Here is a tiny trained network, its code and every weight. The questions are about switching its units off for an input and a target symbol, where a switched-off unit gives its printed mean instead of its output.

import numpy as np


def w(rows, s, z=0):
    codes = np.array(rows[::2]) - 128.0
    scale = np.full(codes.shape[1], s)
    scale[-1] = z or s
    return codes * scale


def f(y):
    return y / 2 * (1 + np.tanh(0.7978845608 * (y + 0.044715 * y**3)))


def softmax(a):
    e = np.exp(a - a.max(-1, keepdims=True))
    return e / e.sum(-1, keepdims=True)


def log_softmax(a):
    a = a - a.max(-1, keepdims=True)
    return a - np.log(np.exp(a).sum(-1, keepdims=True))


def net(x, mask):
    ids = ['ΔΘΞΨαζλμπτ'.index(c) for c in x.split()]
    T = len(ids)
    res = E[ids] + P[:T]
    u = 0
    for l in range(2):
        r = res
        for j in range(3):
            rows = slice(4 * j, 4 * j + 4)
            q, k, v = (r @ M[l][rows].T for M in (Q, K, V))
            z = softmax(np.where(np.tri(T) > 0, q @ k.T / 4**0.5, -1e9)) @ v
            o = O[l][rows]
            res = res + np.where(mask[u + j], z, o[:, -1]) @ o[:, :-1]
        u += 3
        y = f(res @ A[l][:, :-1].T + A[l][:, -1])
        res = res + np.where(mask[u : u + 8], y, B[l][:, -1]) @ B[l][:, :-1]
        u += 8
    return log_softmax(res[-1] @ U[:, :-1].T + U[:, -1])


Q, K, V, O, A, B = {}, {}, {}, {}, {}, {}
E = w([
[138,124,145,146,160],'Δ',
[51,58,68,143,167],'Θ',
[144,143,108,162,176],'Ξ',
[121,140,45,163,38],'Ψ',
[85,164,136,98,149],'α',
[136,125,141,93,93],'ζ',
[230,196,99,97,168],'λ',
[151,4,168,95,130],'μ',
[126,122,192,184,52],'π',
[60,170,176,160,86],'τ',
],0.018)
P = w([
[169,153,70,33,102],'0',
[177,189,49,178,175],'1',
[103,122,176,9,94],'2',
[170,156,152,191,189],'3',
[47,97,248,2,100],'4',
[173,141,216,185,193],'5',
],0.0071)
Q[0] = w([
[143,95,73,210,98],'L0H1',
[180,67,193,173,188],'L0H1',
[73,84,151,45,47],'L0H1',
[125,98,137,113,67],'L0H1',
[36,80,156,118,161],'L0H2',
[168,198,80,204,188],'L0H2',
[160,100,8,70,94],'L0H2',
[75,139,147,191,156],'L0H2',
[39,97,130,86,151],'L0H3',
[144,231,92,94,65],'L0H3',
[151,151,170,133,151],'L0H3',
[84,117,152,141,166],'L0H3',
],0.012)
K[0] = w([
[121,130,116,187,65],'L0H1',
[86,175,167,25,66],'L0H1',
[33,7,132,122,151],'L0H1',
[89,64,155,167,124],'L0H1',
[104,58,132,157,129],'L0H2',
[99,237,127,201,113],'L0H2',
[205,176,28,133,126],'L0H2',
[94,133,183,195,102],'L0H2',
[68,109,57,158,187],'L0H3',
[74,191,144,88,135],'L0H3',
[118,135,151,181,96],'L0H3',
[105,101,111,196,104],'L0H3',
],0.013)
V[0] = w([
[147,108,171,157,16],'L0H1',
[57,18,55,169,127],'L0H1',
[117,31,2,113,103],'L0H1',
[88,117,117,160,175],'L0H1',
[73,57,28,136,45],'L0H2',
[135,44,129,93,72],'L0H2',
[202,20,101,220,170],'L0H2',
[95,68,100,145,159],'L0H2',
[175,63,232,76,175],'L0H3',
[118,156,188,164,231],'L0H3',
[108,30,163,117,187],'L0H3',
[74,201,178,105,133],'L0H3',
],0.0059)
O[0] = w([
[212,104,185,135,79,174],'L0H1',
[106,3,216,145,136,92],'L0H1',
[84,36,181,127,131,72],'L0H1',
[82,118,86,125,173,114],'L0H1',
[58,91,159,174,98,125],'L0H2',
[187,170,163,171,74,133],'L0H2',
[238,87,221,107,39,1],'L0H2',
[116,62,114,159,143,91],'L0H2',
[166,97,180,130,97,83],'L0H3',
[107,45,109,126,119,121],'L0H3',
[151,102,34,145,55,88],'L0H3',
[179,106,37,47,142,189],'L0H3',
],0.0057,0.0048)
A[0] = w([
[176,14,140,157,162,83],'L0N1',
[119,145,161,136,195,196],'L0N2',
[128,168,223,77,223,170],'L0N3',
[64,91,158,132,174,1],'L0N4',
[185,115,182,255,189,38],'L0N5',
[156,183,59,176,116,172],'L0N6',
[94,174,135,69,10,67],'L0N7',
[80,83,204,187,64,26],'L0N8',
],0.0079,0.0064)
B[0] = w([
[138,254,103,110,77,160],'L0N1',
[144,85,43,160,118,221],'L0N2',
[160,87,26,81,84,235],'L0N3',
[223,173,164,130,61,143],'L0N4',
[80,179,70,150,188,134],'L0N5',
[75,90,78,146,96,254],'L0N6',
[203,184,100,80,146,180],'L0N7',
[147,98,73,122,203,189],'L0N8',
],0.0086,0.0054)
Q[1] = w([
[169,37,197,97,155],'L1H1',
[79,93,105,117,30],'L1H1',
[154,175,154,150,65],'L1H1',
[121,90,102,72,194],'L1H1',
[86,254,212,96,215],'L1H2',
[90,44,54,146,197],'L1H2',
[102,93,69,214,106],'L1H2',
[125,35,137,200,57],'L1H2',
[187,83,89,18,170],'L1H3',
[146,134,138,180,37],'L1H3',
[143,109,49,39,131],'L1H3',
[69,106,169,74,109],'L1H3',
],0.0094)
K[1] = w([
[116,76,139,83,121],'L1H1',
[108,145,137,76,184],'L1H1',
[124,126,140,130,89],'L1H1',
[122,135,110,130,141],'L1H1',
[123,203,53,149,80],'L1H2',
[80,87,119,102,126],'L1H2',
[8,127,165,160,125],'L1H2',
[120,28,156,151,137],'L1H2',
[178,129,107,76,110],'L1H3',
[135,131,208,165,143],'L1H3',
[173,131,144,95,196],'L1H3',
[110,141,112,112,107],'L1H3',
],0.017)
V[1] = w([
[97,74,128,148,182],'L1H1',
[179,94,154,14,149],'L1H1',
[61,124,28,58,1],'L1H1',
[138,167,193,62,69],'L1H1',
[52,161,194,121,129],'L1H2',
[191,114,34,44,156],'L1H2',
[138,84,73,172,184],'L1H2',
[158,106,113,160,100],'L1H2',
[22,199,202,90,177],'L1H3',
[161,38,128,47,50],'L1H3',
[89,197,164,118,142],'L1H3',
[163,145,86,112,211],'L1H3',
],0.0058)
O[1] = w([
[128,151,85,80,9,99],'L1H1',
[46,176,98,51,117,94],'L1H1',
[146,107,234,40,86,244],'L1H1',
[40,30,148,35,89,105],'L1H1',
[12,166,198,154,11,111],'L1H2',
[239,93,156,168,238,174],'L1H2',
[151,51,2,103,115,134],'L1H2',
[228,70,157,199,220,128],'L1H2',
[73,147,51,106,44,94],'L1H3',
[104,100,205,38,216,116],'L1H3',
[103,156,94,224,182,124],'L1H3',
[216,138,102,201,177,152],'L1H3',
],0.0046,0.011)
A[1] = w([
[33,137,55,192,163,83],'L1N1',
[86,204,109,91,161,2],'L1N2',
[135,12,118,174,252,60],'L1N3',
[93,234,46,144,224,84],'L1N4',
[89,105,124,122,134,42],'L1N5',
[215,126,111,2,82,29],'L1N6',
[228,147,130,241,130,83],'L1N7',
[243,203,125,123,103,42],'L1N8',
],0.0082,0.0055)
B[1] = w([
[224,144,237,206,227,194],'L1N1',
[149,150,71,16,151,130],'L1N2',
[245,209,71,146,26,202],'L1N3',
[54,113,195,1,124,253],'L1N4',
[111,141,174,114,81,111],'L1N5',
[96,139,138,220,163,216],'L1N6',
[112,168,61,45,96,222],'L1N7',
[71,105,220,174,72,211],'L1N8',
],0.0081,0.0068)
U = w([
[129,107,83,129,164,78],'Δ',
[155,68,97,174,208,145],'Θ',
[170,126,157,119,155,2],'Ξ',
[124,21,129,109,106,234],'Ψ',
[130,78,110,105,237,67],'α',
[157,66,170,114,198,138],'ζ',
[81,149,148,92,128,71],'λ',
[131,130,209,144,103,18],'μ',
[85,156,120,189,81,118],'π',
[106,155,151,186,254,186],'τ',
],0.012,0.004)

Each question gives the input, a string of symbols that net reads in full, and the target symbol t.
The units are the heads (4 rows each of Q, K, V and O) and the neurons (one row each of A and B). Each row of codes is followed by its name. A weight is (code - 128) times the scale printed after its matrix; where a second scale follows, it is the last column's (O, A, B and U).
mask holds one flag per unit, layer by layer, with each layer's heads first. A switched-off unit (its flag False) gives its mean, the last column of its rows in O or B, instead of its output. The means were averaged over made-up inputs and are rounded, as every weight is.
A unit's drop is (log p(t) with every unit on - log p(t) with that unit switched off) / (log p(t) with every unit on - log p(t) with every unit switched off).
The circuit of an input: a set's keep is (log p(t) with only the set's units on - log p(t) with every unit switched off) / (log p(t) with every unit on - log p(t) with every unit switched off). Starting from the 12 units with the biggest drops (on a tie, the unit counted first), units are removed one at a time, each time the one whose removal leaves the highest keep (on an exact tie, the one counted first), for as long as the keep stays at least 0.8.
circuit, biggest first: the units of the circuit, biggest drop first
k most important neurons: the k neurons with the biggest drops, biggest first
top k neurons in layer l: the k neurons of layer l with the biggest drops, biggest first
which heads matter: for each layer, one digit per head in row order, 1 if its drop is at least 0.15 and else 0, layers parted by /
input π Δ Ξ π ζ π, target π: circuit, biggest first -> (L1N1; L1N4)
input π τ π τ τ π, target τ: 3 most important neurons -> (L0N5; L1N1; L1N3)
input ζ ζ α Ξ, target Ξ: circuit, biggest first -> (L1N3; L1N4; L1H2; L0N3)
input Θ Ξ Δ Ξ, target Δ: which heads matter -> 010 / 000
input Θ τ τ λ τ Θ, target τ: 2 most important neurons -> (L1N1; L0N1)
input τ τ τ π, target π: most important neuron -> (L0N8)
input τ τ λ μ π, target ζ: circuit, biggest first -> (L0N8; L0H2; L1H3)
input τ μ ζ, target ζ: which heads matter -> 110 / 001
input τ λ α, target Ξ: circuit, biggest first -> (L1N3; L1H2; L1H3)
input τ Ψ Δ, target Θ: 3 most important neurons -> (L0N3; L1N4; L0N2)
input Θ τ μ Δ α, target ζ: circuit, biggest first -> (L0H1; L0H2; L1H2)
input λ α α, target Ξ: circuit, biggest first -> (L1N3; L1H2)
input τ π τ π π τ, target π: 3 most important neurons -> (L0N8; L1N4; L0N3)
input τ Θ Δ, target Ψ: circuit, biggest first -> (L1N1; L0H2)
input α μ τ, target ζ: which heads matter -> 110 / 000
input Δ λ Δ, target Ξ: top 3 neurons in layer 1 -> (L1N3; L1N7; L1N8)
input π τ Θ α π, target Ψ: which heads matter -> 100 / 010
input τ τ Θ, target Ψ: circuit, biggest first -> (L0H1; L0H2)
input τ Θ τ Ξ α, target Ψ: top 2 neurons in layer 0 -> (L0N7; L0N4)
input Ξ τ π π τ π, target τ: circuit, biggest first -> (L0H2; L0N5)
input μ Ψ Ψ Ξ τ, target ζ: 2 most important neurons -> (L0N8; L0N7)
input τ τ λ τ ζ, target Ξ: 4 most important neurons -> (L1N3; L0N3; L1N7; L1N8)
input π π ζ, target τ: 2 most important neurons -> (L1N6; L0N7)
input Δ τ Δ, target Θ: which heads matter -> 000 / 010
input τ τ π τ Θ Δ, target Δ: top 3 neurons in layer 1 -> (L1N7; L1N3; L1N1)
